Below is a small trained network, with its code and all its weights. Each question gives an input and a class and asks what happens when units are switched off, that is, made to give their printed mean instead of their output.

import numpy as np


def w(rows, s, z=0):
    codes = np.array(rows[::2]) - 128.0
    scale = np.full(codes.shape[1], s)
    scale[-1] = z or s
    return codes * scale


def norm(h):
    return h / np.sqrt((h * h).mean(-1, keepdims=True) + 1e-5)


def f(y):
    return y / 2 * (1 + np.tanh(0.7978845608 * (y + 0.044715 * y**3)))


def log_softmax(a):
    a = a - a.max(-1, keepdims=True)
    return a - np.log(np.exp(a).sum(-1, keepdims=True))


def net(x, mask):
    res = np.array(x, float).reshape(1, 5) / 4 @ E
    u = 0
    for l in range(4):
        y = f(norm(res) @ A[l][:, :-1].T + A[l][:, -1])
        res = res + np.where(mask[u : u + 5], y, B[l][:, -1]) @ B[l][:, :-1]
        u += 5
    return log_softmax(norm(res)[-1] @ U[:, :-1].T + U[:, -1])


A, B = {}, {}
E = w([
[68,171,188,93,211,24,114,47,14,117,151,78],'x0',
[35,114,188,58,175,216,127,87,157,223,114,245],'x1',
[127,108,213,253,102,45,101,192,123,241,66,150],'x2',
[203,157,221,97,90,192,36,207,45,120,232,153],'x3',
[174,19,118,174,242,253,144,109,57,163,107,48],'x4',
],0.0026)
A[0] = w([
[155,55,82,180,74,227,96,191,227,77,109,197,44],'L0N0',
[117,94,204,244,140,52,137,238,108,236,69,154,10],'L0N1',
[131,159,36,2,154,197,182,119,110,34,175,114,31],'L0N2',
[75,70,48,132,152,71,191,74,216,144,26,94,4],'L0N3',
[194,135,215,65,65,167,20,181,74,142,189,127,33],'L0N4',
],0.0029,0.0022)
B[0] = w([
[154,190,129,81,131,102,171,93,97,202,142,84,216],'L0N0',
[152,104,162,135,87,164,48,3,186,83,157,116,252],'L0N1',
[151,82,200,209,70,116,30,33,194,144,124,128,214],'L0N2',
[126,175,113,199,130,156,153,130,58,102,193,191,225],'L0N3',
[102,175,100,217,157,146,206,105,94,99,144,178,208],'L0N4',
],0.0057,0.0017)
A[1] = w([
[64,81,74,138,147,82,156,72,208,129,3,100,87],'L1N0',
[42,139,192,81,215,30,81,65,20,115,144,82,53],'L1N1',
[56,114,161,41,161,194,104,119,115,185,15,215,3],'L1N2',
[69,148,169,80,149,203,118,116,120,179,103,223,70],'L1N3',
[125,128,120,121,135,105,133,137,149,143,166,129,127],'L1N4',
],0.0033,0.0035)
B[1] = w([
[155,183,132,179,116,204,117,159,48,107,206,202,195],'L1N0',
[243,193,108,63,88,145,220,122,158,254,101,96,252],'L1N1',
[131,82,125,144,171,55,148,181,196,100,217,85,165],'L1N2',
[143,82,128,158,153,50,174,194,154,87,205,43,217],'L1N3',
[123,113,129,119,117,139,136,121,105,131,115,123,124],'L1N4',
],0.0046,0.0016)
A[2] = w([
[30,81,195,52,194,176,140,120,176,180,144,215,58],'L2N0',
[167,17,100,149,251,219,116,113,71,151,48,77,86],'L2N1',
[121,104,215,254,113,44,88,184,97,229,22,142,3],'L2N2',
[46,138,37,189,182,85,204,66,141,123,21,139,13],'L2N3',
[225,131,62,159,84,55,99,192,73,19,72,7,51],'L2N4',
],0.0033,0.0021)
B[2] = w([
[164,85,72,189,167,53,131,178,161,90,185,41,186],'L2N0',
[43,140,127,77,41,87,82,217,106,62,24,128,253],'L2N1',
[148,119,119,87,116,210,76,28,188,72,162,154,172],'L2N2',
[151,186,144,161,125,188,127,131,83,103,172,229,152],'L2N3',
[47,34,163,104,254,105,169,166,226,194,231,151,209],'L2N4',
],0.0046,0.0021)
A[3] = w([
[126,164,140,101,97,72,102,138,159,106,143,189,85],'L3N0',
[191,159,206,111,123,178,76,209,46,106,209,157,77],'L3N1',
[66,196,123,43,69,33,93,165,181,85,114,217,59],'L3N2',
[134,118,67,1,143,183,94,32,152,6,174,108,4],'L3N3',
[209,115,57,107,68,201,158,207,229,193,100,165,35],'L3N4',
],0.0041,0.0026)
B[3] = w([
[154,47,106,159,201,206,119,121,91,136,82,63,194],'L3N0',
[55,149,3,210,146,126,206,62,140,103,89,229,209],'L3N1',
[103,33,114,106,147,235,98,206,54,100,42,68,251],'L3N2',
[148,111,232,239,86,105,50,84,178,211,96,184,170],'L3N3',
[146,223,204,42,202,21,154,29,27,186,118,82,238],'L3N4',
],0.0044,0.0013)
U = w([
[154,102,193,175,84,145,9,26,195,126,127,149,253],'0',
[105,185,47,208,148,158,210,126,74,88,157,230,131],'1',
[116,59,128,112,200,63,159,212,205,127,233,84,84],'2',
[186,214,149,33,133,92,187,94,83,212,94,87,36],'3',
[81,80,112,78,100,178,71,233,81,78,1,100,94],'4',
],0.0089,0.00052)

Each question gives the input, the list of numbers given to net, and the class t.
The units are the neurons (one row each of A and B). Each row of codes is followed by its name. A weight is (code - 128) times the scale printed after its matrix; where a second scale follows, it is the last column's (A, B and U).
mask holds one flag per neuron, layer by layer. A switched-off neuron (its flag False) gives its mean, the last column of its row in B, instead of its output. The means were averaged over made-up inputs and are rounded, as every weight is.
A unit's drop is (log p(t) with every unit on - log p(t) with that unit switched off) / (log p(t) with every unit on - log p(t) with every unit switched off).
The circuit of an input: a set's keep is (log p(t) with only the set's units on - log p(t) with every unit switched off) / (log p(t) with every unit on - log p(t) with every unit switched off). Starting from the 12 units with the biggest drops (on a tie, the unit counted first), units are removed one at a time, each time the one whose removal leaves the highest keep (on an exact tie, the one counted first), for as long as the keep stays at least 0.8.
units of the circuit, in order: the units of the circuit, biggest drop first
top k neurons: the k neurons with the biggest drops, biggest first
k most important neurons of layer l: the k neurons of layer l with the biggest drops, biggest first
input [-5,-8,4,8,7], class 1: top 4 neurons	[L3N1, L0N4, L1N3, L2N0]
input [6,-2,-7,3,-6], class 0: 2 most important neurons of layer 0	[L0N2, L0N0]
input [4,-5,7,-4,-6], class 0: units of the circuit, in order	[L2N2]
input [-1,-5,-3,0,-8], class 4: top 2 neurons	[L3N2, L1N3]
input [3,-6,0,6,0], class 1: top 2 neurons	[L0N4, L3N1]
input [1,-5,-2,4,0], class 2: 2 most important neurons of layer 0	[L0N3, L0N1]
input [-8,8,-6,2,4], class 2: top 2 neurons	[L2N0, L1N2]
input [2,5,4,0,-5], class 2: top 2 neurons	[L2N0, L2N1]
input [-3,-4,3,1,-1], class 2: top 4 neurons	[L2N4, L0N2, L1N1, L3N3]
input [7,3,8,-8,1], class 0: 2 most important neurons of layer 3	[L3N1, L3N4]
input [-7,-5,-8,-6,1], class 0: top 2 neurons	[L0N2, L3N3]
input [5,-2,6,-8,-2], class 1: top 4 neurons	[L0N2, L0N3, L2N3, L1N0]
input [-6,-4,-2,4,6], class 3: top 2 neurons	[L3N4, L0N0]
input [8,1,0,-8,-7], class 1: 2 most important neurons of layer 0	[L0N3, L0N0]
input [1,4,-7,-1,7], class 0: top 3 neurons	[L0N2, L3N3, L3N2]
input [3,5,-4,-3,8], class 4: units of the circuit, in order	[L2N1]
input [-8,7,-4,2,4], class 3: top 3 neurons	[L3N4, L0N0, L2N4]
input [-3,-3,3,1,-5], class 4: top 4 neurons	[L3N2, L1N1, L0N2, L1N3]
input [-6,4,-4,-5,-7], class 4: 2 most important neurons of layer 3	[L3N2, L3N0]
input [-3,4,4,-1,8], class 4: most important neuron of layer 2	[L2N1]
input [-8,2,-7,-3,-7], class 3: 2 most important neurons of layer 2	[L2N1, L2N2]
input [-2,7,-5,8,-6], class 1: 2 most important neurons of layer 2	[L2N1, L2N4]
input [-4,1,6,-8,2], class 1: 2 most important neurons of layer 0	[L0N3, L0N2]
